Here is a tiny trained network, its code and every weight. The questions are about switching its units off for an input and a target symbol, where a switched-off unit gives its printed mean instead of its output.

import numpy as np


def w(rows, s, z=0):
    codes = np.array(rows[::2]) - 128.0
    scale = np.full(codes.shape[1], s)
    scale[-1] = z or s
    return codes * scale


def norm(h):
    return h / np.sqrt((h * h).mean(-1, keepdims=True) + 1e-5)


def f(y):
    return y / 2 * (1 + np.tanh(0.7978845608 * (y + 0.044715 * y**3)))


def softmax(a):
    e = np.exp(a - a.max(-1, keepdims=True))
    return e / e.sum(-1, keepdims=True)


def log_softmax(a):
    a = a - a.max(-1, keepdims=True)
    return a - np.log(np.exp(a).sum(-1, keepdims=True))


def net(x, mask):
    ids = ['αβδεζηθλπσφψω'.index(c) for c in x.split()]
    T = len(ids)
    res = E[ids] + P[:T]
    u = 0
    for l in range(2):
        r = norm(res)
        for j in range(3):
            rows = slice(4 * j, 4 * j + 4)
            q, k, v = (r @ M[l][rows].T for M in (Q, K, V))
            z = softmax(np.where(np.tri(T) > 0, q @ k.T / 4**0.5, -1e9)) @ v
            o = O[l][rows]
            res = res + np.where(mask[u + j], z, o[:, -1]) @ o[:, :-1]
        u += 3
        y = f(norm(res) @ A[l][:, :-1].T + A[l][:, -1])
        res = res + np.where(mask[u : u + 12], y, B[l][:, -1]) @ B[l][:, :-1]
        u += 12
    return log_softmax(norm(res)[-1] @ U[:, :-1].T + U[:, -1])


Q, K, V, O, A, B = {}, {}, {}, {}, {}, {}
E = w([
[154,241,97,126],'α',
[205,37,72,218],'β',
[98,178,82,122],'δ',
[176,160,90,134],'ε',
[105,12,45,137],'ζ',
[45,147,72,3],'η',
[94,101,86,175],'θ',
[24,148,58,72],'λ',
[35,58,75,77],'π',
[154,149,81,64],'σ',
[129,231,43,50],'φ',
[149,182,75,180],'ψ',
[121,158,254,130],'ω',
],0.0071)
P = w([
[174,75,1,69],'0',
[152,96,31,63],'1',
[137,112,71,67],'2',
[108,121,119,82],'3',
[92,126,141,100],'4',
[89,143,144,111],'5',
],0.0038)
Q[0] = w([
[97,55,10,147],'L0H0',
[105,187,187,112],'L0H0',
[129,97,56,70],'L0H0',
[173,104,204,30],'L0H0',
[196,139,170,130],'L0H1',
[101,198,89,156],'L0H1',
[119,102,115,101],'L0H1',
[151,7,197,69],'L0H1',
[132,69,226,198],'L0H2',
[70,156,108,2],'L0H2',
[170,83,217,221],'L0H2',
[201,63,123,196],'L0H2',
],0.0068)
K[0] = w([
[123,91,238,117],'L0H0',
[61,115,29,163],'L0H0',
[165,88,188,104],'L0H0',
[162,118,79,74],'L0H0',
[158,119,107,68],'L0H1',
[122,89,196,144],'L0H1',
[108,136,132,154],'L0H1',
[108,134,23,101],'L0H1',
[119,148,45,138],'L0H2',
[134,136,234,77],'L0H2',
[60,138,2,181],'L0H2',
[136,142,43,130],'L0H2',
],0.0076)
V[0] = w([
[89,191,98,156],'L0H0',
[211,190,124,73],'L0H0',
[106,38,42,78],'L0H0',
[111,120,225,101],'L0H0',
[193,86,135,125],'L0H1',
[198,142,146,111],'L0H1',
[106,182,74,197],'L0H1',
[36,135,254,65],'L0H1',
[166,58,156,201],'L0H2',
[107,149,160,116],'L0H2',
[110,151,63,160],'L0H2',
[35,59,39,67],'L0H2',
],0.0044)
O[0] = w([
[79,188,180,142,143],'L0H0',
[138,133,185,116,164],'L0H0',
[23,55,176,235,253],'L0H0',
[172,21,67,46,40],'L0H0',
[91,126,174,83,120],'L0H1',
[151,194,114,4,118],'L0H1',
[87,188,87,247,146],'L0H1',
[104,118,172,22,35],'L0H1',
[150,67,214,148,51],'L0H2',
[197,104,79,127,114],'L0H2',
[29,174,19,184,156],'L0H2',
[39,30,110,149,232],'L0H2',
],0.0032,0.0039)
A[0] = w([
[169,156,127,61,34],'L0N0',
[152,110,108,214,135],'L0N1',
[148,97,175,81,19],'L0N2',
[163,78,124,194,46],'L0N3',
[131,38,83,148,189],'L0N4',
[137,132,125,171,48],'L0N5',
[183,172,150,97,150],'L0N6',
[81,151,254,135,253],'L0N7',
[120,87,95,95,109],'L0N8',
[87,134,114,77,69],'L0N9',
[156,67,167,90,151],'L0N10',
[158,131,78,203,183],'L0N11',
],0.0077,0.0016)
B[0] = w([
[109,101,158,141,139],'L0N0',
[153,131,210,160,213],'L0N1',
[91,189,123,143,99],'L0N2',
[167,195,142,154,138],'L0N3',
[163,152,196,133,246],'L0N4',
[123,154,145,135,128],'L0N5',
[83,129,224,76,130],'L0N6',
[171,126,88,2,196],'L0N7',
[203,160,153,113,164],'L0N8',
[163,86,99,183,175],'L0N9',
[80,135,184,101,115],'L0N10',
[128,166,220,119,254],'L0N11',
],0.0053,0.0025)
Q[1] = w([
[153,107,98,205],'L1H0',
[221,153,127,42],'L1H0',
[85,135,147,153],'L1H0',
[48,151,236,127],'L1H0',
[181,51,2,93],'L1H1',
[138,53,190,101],'L1H1',
[166,86,9,131],'L1H1',
[82,117,123,82],'L1H1',
[208,143,160,204],'L1H2',
[145,120,35,153],'L1H2',
[144,183,93,116],'L1H2',
[143,132,115,143],'L1H2',
],0.0053)
K[1] = w([
[144,117,37,200],'L1H0',
[46,175,70,66],'L1H0',
[79,24,153,154],'L1H0',
[107,194,200,190],'L1H0',
[145,73,47,65],'L1H1',
[30,38,252,58],'L1H1',
[231,142,134,114],'L1H1',
[172,195,241,116],'L1H1',
[124,231,170,177],'L1H2',
[105,199,87,118],'L1H2',
[65,75,145,100],'L1H2',
[79,151,130,147],'L1H2',
],0.0045)
V[1] = w([
[40,111,166,92],'L1H0',
[181,143,112,90],'L1H0',
[120,202,212,2],'L1H0',
[191,65,192,112],'L1H0',
[110,112,187,243],'L1H1',
[209,87,211,91],'L1H1',
[59,61,109,137],'L1H1',
[97,169,182,164],'L1H1',
[189,185,116,137],'L1H2',
[164,168,102,104],'L1H2',
[165,83,209,60],'L1H2',
[97,110,70,129],'L1H2',
],0.0042)
O[1] = w([
[47,182,123,113,141],'L1H0',
[167,92,188,168,85],'L1H0',
[49,64,158,190,48],'L1H0',
[125,132,96,198,40],'L1H0',
[214,53,127,38,172],'L1H1',
[114,252,62,158,1],'L1H1',
[139,193,87,69,167],'L1H1',
[83,95,115,105,153],'L1H1',
[61,85,74,55,114],'L1H2',
[86,119,162,103,114],'L1H2',
[57,137,161,184,10],'L1H2',
[204,121,140,139,175],'L1H2',
],0.0026,0.0029)
A[1] = w([
[254,108,168,40,16],'L1N0',
[228,16,146,130,126],'L1N1',
[139,112,77,197,166],'L1N2',
[211,108,144,82,87],'L1N3',
[75,37,121,138,76],'L1N4',
[117,132,210,158,104],'L1N5',
[202,174,179,184,91],'L1N6',
[66,138,157,127,100],'L1N7',
[171,70,97,160,84],'L1N8',
[107,155,138,123,122],'L1N9',
[112,185,87,85,251],'L1N10',
[224,145,227,143,113],'L1N11',
],0.0077,0.0025)
B[1] = w([
[198,20,152,1,152],'L1N0',
[74,203,252,30,163],'L1N1',
[56,143,177,24,191],'L1N2',
[118,79,164,14,130],'L1N3',
[243,117,186,199,157],'L1N4',
[182,174,66,174,133],'L1N5',
[171,24,68,141,153],'L1N6',
[147,109,47,44,145],'L1N7',
[60,187,187,84,136],'L1N8',
[139,145,152,86,138],'L1N9',
[189,104,248,91,254],'L1N10',
[138,100,50,92,162],'L1N11',
],0.004,0.0042)
U = w([
[207,245,168,154,29],'α',
[214,114,177,177,230],'β',
[21,187,113,150,146],'δ',
[194,113,50,136,244],'ε',
[118,136,241,162,51],'ζ',
[113,73,35,84,59],'η',
[88,133,153,224,165],'θ',
[76,84,42,127,94],'λ',
[81,7,144,156,76],'π',
[220,72,160,24,112],'σ',
[170,213,24,79,115],'φ',
[154,175,90,184,254],'ψ',
[139,113,146,119,9],'ω',
],0.011,0.0034)

Each question gives the input, a string of symbols that net reads in full, and the target symbol t.
The units are the heads (4 rows each of Q, K, V and O) and the neurons (one row each of A and B). Each row of codes is followed by its name. A weight is (code - 128) times the scale printed after its matrix; where a second scale follows, it is the last column's (O, A, B and U).
mask holds one flag per unit, layer by layer, with each layer's heads first. A switched-off unit (its flag False) gives its mean, the last column of its rows in O or B, instead of its output. The means were averaged over made-up inputs and are rounded, as every weight is.
A unit's drop is (log p(t) with every unit on - log p(t) with that unit switched off) / (log p(t) with every unit on - log p(t) with every unit switched off).
The circuit of an input: a set's keep is (log p(t) with only the set's units on - log p(t) with every unit switched off) / (log p(t) with every unit on - log p(t) with every unit switched off). Starting from the 12 units with the biggest drops (on a tie, the unit counted first), units are removed one at a time, each time the one whose removal leaves the highest keep (on an exact tie, the one counted first), for as long as the keep stays at least 0.8.
circuit, biggest first: the units of the circuit, biggest drop first
top k neurons in layer l: the k neurons of layer l with the biggest drops, biggest first
which heads matter: for each layer, one digit per head in row order, 1 if its drop is at least 0.15 and else 0, layers parted by /
drop of u: that unit's drop, to one decimal
input δ ψ δ ω δ π, target σ: circuit, biggest first => L0H2
input φ δ ε, target ε: which heads matter => 100 / 000
input ε β ω φ η ζ, target ζ: which heads matter => 001 / 111
input ω δ β φ ω, target δ: which heads matter => 101 / 111
input ω δ δ ψ, target δ: which heads matter => 011 / 111
input θ ω θ α π, target β: top 2 neurons in layer 0 => L0N7; L0N10
input δ η ω ζ φ, target σ: which heads matter => 011 / 000
input ω π ψ, target σ: which heads matter => 110 / 000
input δ ω σ β, target σ: circuit, biggest first => L0H0; L1N1
input β φ ε ω ψ, target σ: which heads matter => 010 / 000
input η ω α, target σ: which heads matter => 111 / 000
input λ δ ζ δ λ ε, target ε: which heads matter => 000 / 010
input δ ε θ β ω π, target σ: which heads matter => 001 / 000
input δ β ω σ λ, target σ: which heads matter => 111 / 000
input λ ω θ, target σ: which heads matter => 100 / 000
input δ ω θ, target σ: circuit, biggest first => L0H0
input δ δ η ψ, target ψ: which heads matter => 001 / 000
input δ ε ω θ α, target σ: which heads matter => 001 / 000
input π δ δ ω, target σ: which heads matter => 000 / 000
input φ ω ψ ζ, target σ: circuit, biggest first => L0H0
input β δ δ, target δ: top 2 neurons in layer 0 => L0N7; L0N4
input λ φ ζ, target ζ: top 2 neurons in layer 1 => L1N1; L1N4
input ω φ β, target σ: top 3 neurons in layer 1 => L1N1; L1N11; L1N6
input δ η ω η φ, target σ: drop of L0H2 => 0.4
input β θ ω ω ω δ, target σ: drop of L0H2 => 0.3
input π δ δ, target δ: drop of L0H0 => 0.2
input δ ω β ζ, target σ: drop of L1N0 => 0.2
input θ σ δ δ π η, target η: top neuron in layer 0 => L0N11
